In the rows, 128 means zero.
Facts:
bamu Φ sagroku; bamu Φ driza; besal Φ sagroku; bobrebel Φ punoke; bobrebel Φ trezi; bonik Φ driza
brabri Φ nunugas; brabru Φ gizal; bralevis Φ raken; bralevis Φ febri; braparo Φ flobek; braparo Φ voklik
brizotrik Φ plostu; brobro Φ fosu; brovus Φ pegam; brovus Φ brika; brudre Φ driza; bruta Φ venalim
brutrozek Φ plidrik; brutrozek Φ braparo; brutrozek Φ moge; brutrozek Φ triflifli; budu Φ tegodak; dalor Φ dodum
danim Φ seskem; danim Φ mastule; deguskes Φ todro; desen Φ plostu; desen Φ driza; dodum Φ tode
dodum Φ venalim; dogramin Φ flivar; dogramin Φ fosu; dogramin Φ plimi; dragi Φ mastule; drases Φ moropak
dreko Φ skesum; droskiflum Φ flivar; drostir Φ bruta; flanu Φ laske; flekaran Φ kefas; flimosik Φ plimi
flineklem Φ trezi; fogal Φ venalim; fogal Φ flineklem; fogal Φ vifir; fosu Φ flobek; gidren Φ zaklik
gitu Φ stari; gizal Φ plidrik; gizal Φ gitu; goflaflis Φ venalim; goflaflis Φ pegam; grastis Φ plimi
grastis Φ trezi; gritrin Φ driza; gubres Φ traflel; gubres Φ plukluzul; gubres Φ pegas; gukluk Φ braparo
gute Φ grodrom; gute Φ stubre; kaban Φ fesetrum; kefas Φ trezi; kefli Φ tode; kefli Φ voklik
keskibros Φ plimi; ketrol Φ dragi; ketrol Φ legi; klagril Φ flobek; klagril Φ flivar; klike Φ tiflel
kobrada Φ piro; kobrada Φ febri; kobrada Φ punoke; kobrada Φ mopon; kosas Φ luvakli; kosas Φ broklisku
kosas Φ flekaran; kuza Φ venalim; kuza Φ grastis; laske Φ triflifli; legi Φ gritrin; letri Φ plukluzul
lodrik Φ skabris; lodrik Φ dogramin; lodrik Φ grastis; luskefur Φ legi; luskefur Φ tiza; mabazi Φ bobrebel
mabotuk Φ fosu; mastule Φ broklisku; miplon Φ ganan; miplon Φ reskitim; miplon Φ trezi; moge Φ plimi
molo Φ moge; molo Φ fosu; mopon Φ kefas; moropak Φ zaklik; muplefle Φ bobrebel; nosuda Φ vifir
nunugas Φ driza; peflor Φ driza; pegam Φ flobek; pegam Φ kuza; pegas Φ bruta; pibu Φ sugo
piro Φ fosu; piro Φ grastis; platruk Φ mabazi; platruk Φ gritrin; plostu Φ klatrom; plukluzul Φ reluk
posir Φ zaklik; raken Φ zaklik; ramek Φ rezok; ramek Φ lesis; refus Φ febri; reluk Φ tode
reluk Φ klatrom; rezok Φ grastis; rigar Φ mabazi; rigar Φ mopon; robro Φ plimi; skabris Φ voklik
skagu Φ grastis; skegror Φ fugrul; skegror Φ brudre; skelim Φ reskitim; skesum Φ broklisku; skugos Φ broklisku
skugos Φ pobadu; skugos Φ gilik; soplom Φ kefas; statri Φ tiza; stivul Φ stuluskes; stivul Φ brovus
stubre Φ dodum; sugo Φ legi; tegodak Φ voklik; tiflel Φ posir; tiza Φ tegodak; tode Φ brudre
todro Φ soplom; torogir Φ febri; torogir Φ ramek; tradur Φ flimosik; tradur Φ klagril; trezi Φ brudre
trezi Φ fosu; vifir Φ flobek; voklik Φ driza; vopla Φ grodrom; vugrom Φ tuplom; vupas Φ gidren
vuvu Φ refus; zaklik Φ venalim; zarimo Φ brudre; zarimo Φ plostu; zeklasor Φ venalim; zeklasor Φ plesal
zusker Φ gabrifer; zuzi Φ stari; zuzi Φ besal; bamu Σ b; besal Σ b; bobrebel Σ b
bonik Σ a; brabri Σ a; brabru Σ b; bralevis Σ a; braparo Σ b; brika Σ c
brizotrik Σ a; brobro Σ a; broklisku Σ a; brovus Σ a; brudre Σ b; bruta Σ b
brutrozek Σ c; budu Σ b; dalor Σ a; danim Σ c; deguskes Σ a; desen Σ a
dodum Σ c; dogramin Σ a; dragi Σ a; drases Σ a; dreko Σ b; driza Σ a
droskiflum Σ a; drostir Σ c; febri Σ a; fesetrum Σ a; flanu Σ a; flaplu Σ b
flekaran Σ a; flimosik Σ c; flineklem Σ a; flivar Σ c; flobek Σ a; fogal Σ a
fosu Σ a; fugrul Σ a; gabrifer Σ a; ganan Σ a; gidren Σ a; gilik Σ a
gitu Σ a; gizal Σ c; goflaflis Σ c; grastis Σ c; gritrin Σ a; grodrom Σ b
gubres Σ a; gukluk Σ a; gute Σ a; kaban Σ a; kefas Σ c; kefli Σ b
keskibros Σ a; ketrol Σ b; klagril Σ b; klatrom Σ a; klike Σ a; kobrada Σ b
kosas Σ a; kuza Σ b; laske Σ c; legi Σ a; lesis Σ b; letri Σ a
lodrik Σ a; luskefur Σ a; luvakli Σ b; mabazi Σ a; mabotuk Σ a; mastule Σ a
migrun Σ c; miplon Σ c; moge Σ a; molo Σ b; mopon Σ b; moropak Σ a
muplefle Σ b; nosuda Σ a; nunugas Σ b; peflor Σ a; pegam Σ a; pegas Σ a
pibu Σ b; piro Σ b; platruk Σ a; plesal Σ c; plidrik Σ b; plimi Σ c
plostu Σ a; plukluzul Σ a; pobadu Σ a; posir Σ b; punoke Σ c; raken Σ b
ramek Σ b; refus Σ b; reluk Σ a; reskitim Σ a; rezok Σ a; rigar Σ a
robro Σ b; sagroku Σ a; seskem Σ a; skabris Σ a; skagu Σ c; skegror Σ b
skelim Σ b; skesum Σ a; skugos Σ a; soplom Σ a; stari Σ b; statri Σ a
stivul Σ a; stubre Σ b; stuluskes Σ a; sugo Σ a; suklobru Σ a; tegodak Σ b
tiflel Σ a; tiza Σ a; tode Σ a; todro Σ a; torogir Σ a; tradur Σ a
traflel Σ a; trezi Σ b; triflifli Σ a; tuplom Σ a; venalim Σ c; vifir Σ a
voklik Σ a; vopla Σ c; vugrom Σ a; vupas Σ a; vuvu Σ a; zaklik Σ a
zarimo Σ c; zeklasor Σ b; zusker Σ a; zuzi Σ a

Known rows:
[161 130 151 124 108 125 142 124  97  90 148 122 123 159 133 135 127 113
 150 136 155 131 136 128 135 110 144 155]: danim
[123 140 100 145 127 104 118 123 119 150 144 159 126 128 122 121 135 126
 111 127 136 137 128 134 156 115 144 109]: sagroku
[145 136 151 136 146 158 107 119 165  86 126 149 174 152 141 142 128 112
 173 120 160  84 139 156 144  87 122 109]: vopla
[132 115 127 126 123 142 129 118 134 147 133 112 136 158 148 122 125 137
 135 137 154 145 115 129 122 130 129 137]: robro
[153  69 131 140 147 122 138  96 190 124 133  99 135 198  60  85 155 117
 118  99  96  98 188  62  68 130 213 114]: vugrom
[157  92 134 152 156 102 123 131 163 136 130 123 121 169  45  73 157 124
  92  77  88  76 190  78  64 122 214 107]: tuplom
[123 133 112 142 135 122 120 144 116 139 130 143 121 123 137 103 136 147
 116 140 131 140 139 136 134 124 136 109]: flobek
[124 112 119 134 147 157 125 121 110 137 135 119 130 137 129 120 126 135
 128 133 133 138 122 133 133 133 129 130]: klagril
[110 121 104 139 142 124 126 124 109 142 148 151 120 114 111 122 130 128
 113 139 124 141 132 125 152 123 143 114]: triflifli
[129 117 128 121 123 129 124 135 119 120 142 136 123 124 131 120 129 136
 135 139 137 132 132 128 115 114 134 132]: mabazi
[110 124 109 139 155 135 117 132 105 124 143 142 127 119 126 118 132 134
 130 135 120 131 147 142 137 124 137 106]: fugrul
[147 138 127 137 106 107 130 125  88  97 154 129 118 159 144 107 138 131
 144 142 137 145 138 132 137 121 157 123]: skesum
[139 122 130 130 135 141 118 131 113 130 138 130 130 137 122 117 123 129
 130 122 144 121 110 131 125 122 133 133]: flaplu
[130 121 125 131 114 137 120 115 154 119 133 134 148 150 155 120 133 134
 154 145 146 132 133 133 128 114 132 113]: letri
[126 106 129 113 115 139 130 126 141 121 144 133 130 130 137 125 123 135
 140 144 143 135 123 114 111 113 127 137]: keskibros
[148 126 137 145 124 154 126 128 119 131 119 125 128 141 138  93 134 148
 123 137 143 134 107 129 148 135 134 121]: raken
[ 91 117 164  85  94 184  16 160 128 133 167 154  66 208 119  78  98  61
 146 164 148 134 147  86 141  91  99 134]: zusker

Rows:
No name comes twice in this set of rows, the named rows included.
[144 118 128 129 110 127 137 107  90  78 165 121 126 157 135 122 132 124
 158 148 135 147 137 123 138 123 155 129]	skugos
[140 133 120 147 149 134 124 131  62 110 151 120 116 142 121 110 131 130
 130 122 128 133 132 148 145 136 147 126]	luvakli
[116 119 119 137 147 137 108 132 110 124 142 140 111 139 107  99 135 125
 121 130 114 129 155 121 133 122 149 110]	fesetrum
[132 126 131 138 146 145 120 153  96 140 128 129 115 114 123 103 129 147
 110 124 133 125 116 139 125 129 127 131]	lesis
[126 141 122 158 177 160  92 124 120 106 130 144 163 144 129 117 135 126
 158 105 133  89 134 174 158 111 131  84]	grodrom
[145 116 142 149 131 177 132 107 117 116 125 129 127 135 119  88 135 140
 124 140 136 127 100 113 170 138 136 120]	posir
[133 107 132 134 139 171 127 110 131 121 131 117 141 147 134 118 125 133
 145 138 143 134 113 127 139 130 128 128]	zeklasor
[110 118 114 137 159 145 119 145 108 129 128 138 121 105 129 106 134 150
 120 142 118 135 147 137 130 128 130 107]	stuluskes
[128 126 126 147 158 162 109 115 127 112 134 131 151 146 131 122 129 126
 153 118 138 108 125 152 146 120 128 103]	stubre
[128 112 114 129 135 149 129  97 129 135 148 122 143 154 125 138 122 118
 140 130 152 137 112 122 142 125 135 137]	bamu
[140 114 142 148 116 168 135 107 126  99 129 143 122 119 120  82 144 146
 125 152 129 135 112 102 175 129 143 112]	tiflel
[159 112 158 135  91 165 137 105 147  94 126 145 129 123 125  85 139 143
 132 153 146 125  93  93 163 121 139 127]	klike
[126 126 107 134 103 110 128  95 152 151 149 151 140 147 125 138 127 116
 124 139 156 144 112 111 156 112 141 125]	zuzi
[122 124 105 138 141 133 125  99 117 150 154 139 135 141 107 137 123 111
 119 123 146 132 109 123 161 125 139 129]	besal

Now the same objects, written a new way:
Known rows:
[183 135 147 149 123 149 174 114 123 126 158 132 123 112 144 115 164 112
 180 103 120 143 163 108 126 130 165 123 159 101 158 114 138 154 153 124
 148  88]: mastule
[182 126 142 163 148 146 160  90 106 107 157 134 143 136 163 113 157  94
 179 119 103 151 145 118 140 147 166 125 140  91 151 114 142 130 143 102
 128 101]: zarimo
[176 127 124 163 154 153 162  95 124 113 162 131 154 130 145 137 140 105
 176 126 104 137 154 123 130 145 136 129 163 103 139 149 144 123 148 104
 139 130]: drostir
[186 137 144 203 156 165 171 122 120  89 156 138 135 119 122 134 157  91
 149 149 126 172 177 157 149 138 164 144 151  79 178 108 147 124 174 106
 126  97]: peflor
[164 146 137 168 142 159 168  93 121 118 155 135 145 116 136 104 154 105
 161 125 122 154 158 117 129 131 148 124 176 105 156 123 143 130 155 122
 133  87]: kaban
[182 140 166 157 142 152 158 111 107  96 148 136 122 140 138 119 166 116
 138 108 108 154 160 114 121 131 136 125 166  92 154  99 141 127 130 120
 121  84]: mabotuk
[165 151 133 148 140 166 167  94 109 116 157 130 114 119 147 119 148 106
 158 124 112 151 165  97 127 121 152 126 179 127 153 112 139 140 157 117
 140  86]: zusker
[168 146 140 174 146 156 168 100 121 119 156 137 152 118 138  93 154  95
 164 130 124 158 157 119 135 135 157 125 172  94 167 118 142 134 159 119
 125  86]: legi
[160 160 138 171 147 164 166  96 117 110 155 136 147 121 138 105 148 105
 167 118 138 151 156 117 127 130 148 121 179  99 156 120 146 126 154 123
 131  84]: rigar
[183 165 135 147 138 160 163 119 101 122 153 124 122 115 152 113 158 105
 155 115 118 152 168  99 120 130 164 125 173 148 169 125 143 137 155 119
 137  79]: tiflel
[177 148 134 161 166 155 164  89 121 121 168 131 145 122 169 108 135 100
 157 143 118 155 135  60 133 118 161 117 180 107 131 106 134 128 153 112
 141 111]: ramek
[160 160 133 164 146 176 167 108 115 103 156 129 131 120 144 110 143 110
 168 111 137 143 168 120 121 126 138 119 183 121 153 122 148 135 159 120
 143  89]: todro
[166 146 138 167 147 156 168  89 120 116 157 138 149 117 135 100 151 103
 159 131 124 155 153 110 129 130 147 126 179  93 159 127 140 131 152 124
 132  89]: zuzi
[171 134 138 161 135 152 173  95 134 124 158 135 140 109 137 122 163 110
 176 122 128 149 157 114 124 125 156 126 168  73 157 127 135 148 150 126
 142  95]: broklisku
[170 142 129 146 133 167 168  97 115 113 160 129 106 112 144 132 150 106
 162 129 115 151 172 106 125 114 167 129 173 122 152 111 136 146 160 119
 149  92]: sagroku
[183 132 151 166 138 142 175 124 135 118 159 133 147 120 121 116 162 113
 171 105 126 144 168 138 129 137 146 127 158  79 162 132 143 144 149 124
 145  95]: traflel
[149 155 124 168 150 125 180 151 138 121 142 143 176 151 141 139 135  99
 184 130  99 162 152 132 162 119  87 139 184 120 127 172 131 115 136 122
 133 139]: plimi

Rows:
No name comes twice in this set of rows, the named rows included.
[144 173 135 168 176 127 179 128 111  96 140 150 170 177 145 116 127  98
 166  75 109 160 138 118 164 147  83 129 159 117 105 135 147  90 118 113
 124 115]	grastis
[145 194 126 185 167 183 155 111  92  56 152 135 150 150 169 104 124 101
 206  93 170 132 129 133 130 139 116 102 155  92 107 127 166 100 138 109
 120 108]	kefas
[175 120 191 161 143 167 140 110 120  71 144 132 121 154 133 131 174 135
 116 142  89 145 164 122  98 122 101 127 185  75 160  95 133 125 120 120
  97  91]	fosu
[166 172 128 157 167 139 177 145 129 122 156 133 148 140 164 122 121  96
 153 143 109 168 150  73 151 102 113 129 196 149 122 132 125 117 151 117
 145 124]	robro
[224 129 153 204 175 150 166 117 107  77 170 134 130 129 150 130 156  83
 144 158 117 182 145 127 161 140 193 140 128  56 161  72 146 117 166  90
 126 109]	brudre
[175 185 133 186 174 183 163 131 123  81 169 126 150 124 168 106 117 105
 186 129 176 136 143  91 119 121 131 105 179 103 116 122 154 116 159 113
 142 121]	mopon
[204 125 115 158 210 147 174  84 142 122 189 126 152 113 124 173 122 126
 128 102 104 136 166  81 118 154 150 136 168 133 124 134 154 110 149  97
 166 144]	bruta
[138 159 116 162 153 133 179 146 131 122 139 141 169 157 148 133 132  93
 178 142  98 166 151 116 163 115  86 138 193 132 126 170 131 109 141 117
 132 133]	flimosik
[186 126 175 185 166 159 147 138 146 109 168 122 173 146 155  70 137 107
 130 172  98 127 159  98 113 126 100 119 207 109 183 110 139 136 163 106
 123 122]	braparo

Now the same objects, written a new way:
Known rows:
[131 157 121 115 137 128 124 141 129 134 132 165 121 120 119  97 125 143
 136 149 144 151  98 130 132 127 130 109 120 131]: mabotuk
[130 118 123 115 119 131 127 136 131 134 127 140 129 127 133 126 132 144
 128 138 121 131 130 127 126 133 130 127 132 126]: gute
[133 112 123 115 121 132 126 141 128 136 126 135 130 130 134 111 133 136
 122 144 121 115 145 129 122 135 134 129 134 127]: luskefur
[111 125 123 113 111 135 136 128 143 131 120 164 137 137 130 114 138 158
 128 121 122 144  92 115 128 136 133 135 135 128]: stuluskes
[131 117 125 115 122 132 126 134 132 133 127 138 130 129 134 126 132 145
 129 136 124 129 126 125 127 130 132 126 132 127]: stivul
[165 121 148 114 111 131 121 133 142 139  97  85 128 121 167 228 139 130
 107 143 104 139 157 111 148 133 159 125 116 130]: moge
[115 116 119 136 149 132 124 166 128 123 113 123 124 128 143 141 121 163
  87 122 130  96 155 102 137 124 134 157 134 136]: gritrin
[131 168 125 106 135 113 122 163 133 138 134 180 124 128 125  86 125 133
 150 150 158 166  62 128 149 105 126  92 127 131]: fosu
[121 165 135 151 143 109 121 128 128 129 138  99 118 119  97 102 119  89
 132 125 143 139 135 145 131 116 132 113 113 134]: molo
[133 159 135 167 164 128 118 112 124 131 135 153 111 119  93  54 106  88
 135 131 167 132 139 162 110 113 136 120 110 140]: piro
[ 97 140 134 149 121 118 133 117 139 125 132 112 132 136 101 101 129 104
 131 100 129 132 121 135 125 126 130 134 128 131]: stari
[119 133 135 150 134 115 123 124 128 128 136  84 124 126 102 109 124  92
 126 118 130 115 161 146 122 121 130 126 124 130]: pibu
[147 133 154 151 125 115 120 121 139 132 113  43 123 121 134 202 128  82
 109 118 115 127 179 132 142 122 153 126 112 133]: robro
[137 116 142 185 147 147 109  99 114 126 133 148 124 123 113 105  94 103
 161 114 139 128 143 167 113  98 146 121 123 131]: kuza
[120  93 135 134 161 110 122  92 149 116 145  61 115 130 109 172 136 115
 119  97 141 118 179 156 116 113 104 128 129 131]: mopon
[121 117 142 180 126 141 108 111 111 121 142 105 133 118 112 148 101 114
 172 109 109 131 132 161 132  99 138 108 127 120]: bruta
[138 148 133 129 135 129 137 117  95 119 124 113 128 129 141 142 131  97
 122 140 132 113 109 124 133 144 104 122 125 124]: laske

Rows:
No name comes twice in this set of rows, the named rows included.
[ 98 126 126 111 113 140 130 130 136 134 112 130 141 145 122  96 146 168
 120 129 118 128  89 119 123 148 128 124 136 129]	broklisku
[112 130 134 156 126 118 121 127 122 127 145  90 127 119 107 126 118  91
 135 118 116 119 159 151 129 119 131 119 124 124]	stubre
[123 131 134 156 138 120 124 119 128 129 136 105 123 128 103  92 120  92
 127 116 137 115 162 149 115 120 133 131 122 133]	ramek
[121 166 126 133 140 124 138 123  90 114 138 119 123 111 133 153 123 101
 121 144 125 121 113 123 139 148 100 118 117 120]	zarimo
[131 110 121 112 132 131 127 125 135 131 132 140 124 125 132 130 132 146
 124 137 128 125 147 131 119 134 125 130 131 127]	mabazi
[138 114 124 113 120 128 127 143 134 134 128 148 129 129 139 125 130 134
 130 137 128 131 133 127 129 123 133 127 135 127]	gukluk
[121 119 129 145 162 116 128  91 144 118 152 112 109 116 101 133 122 102
 124 107 150 132 177 158 110 119 114 133 116 132]	bobrebel
[130 117 131 154 123 106 130 139 130 129 152 131 123 116 121 116 111  60
 128 117 130 119 184 148 128 106 138 139 131 126]	kefli
[131 117 123 118 127 133 125 136 132 131 124 135 128 129 135 131 130 149
 122 135 124 126 132 122 128 130 131 131 131 128]	brabri
[118 132 134 150 135 115 124 119 132 126 139  93 123 126 103 114 122  96
 129 111 133 120 156 145 122 121 128 130 124 131]	skelim

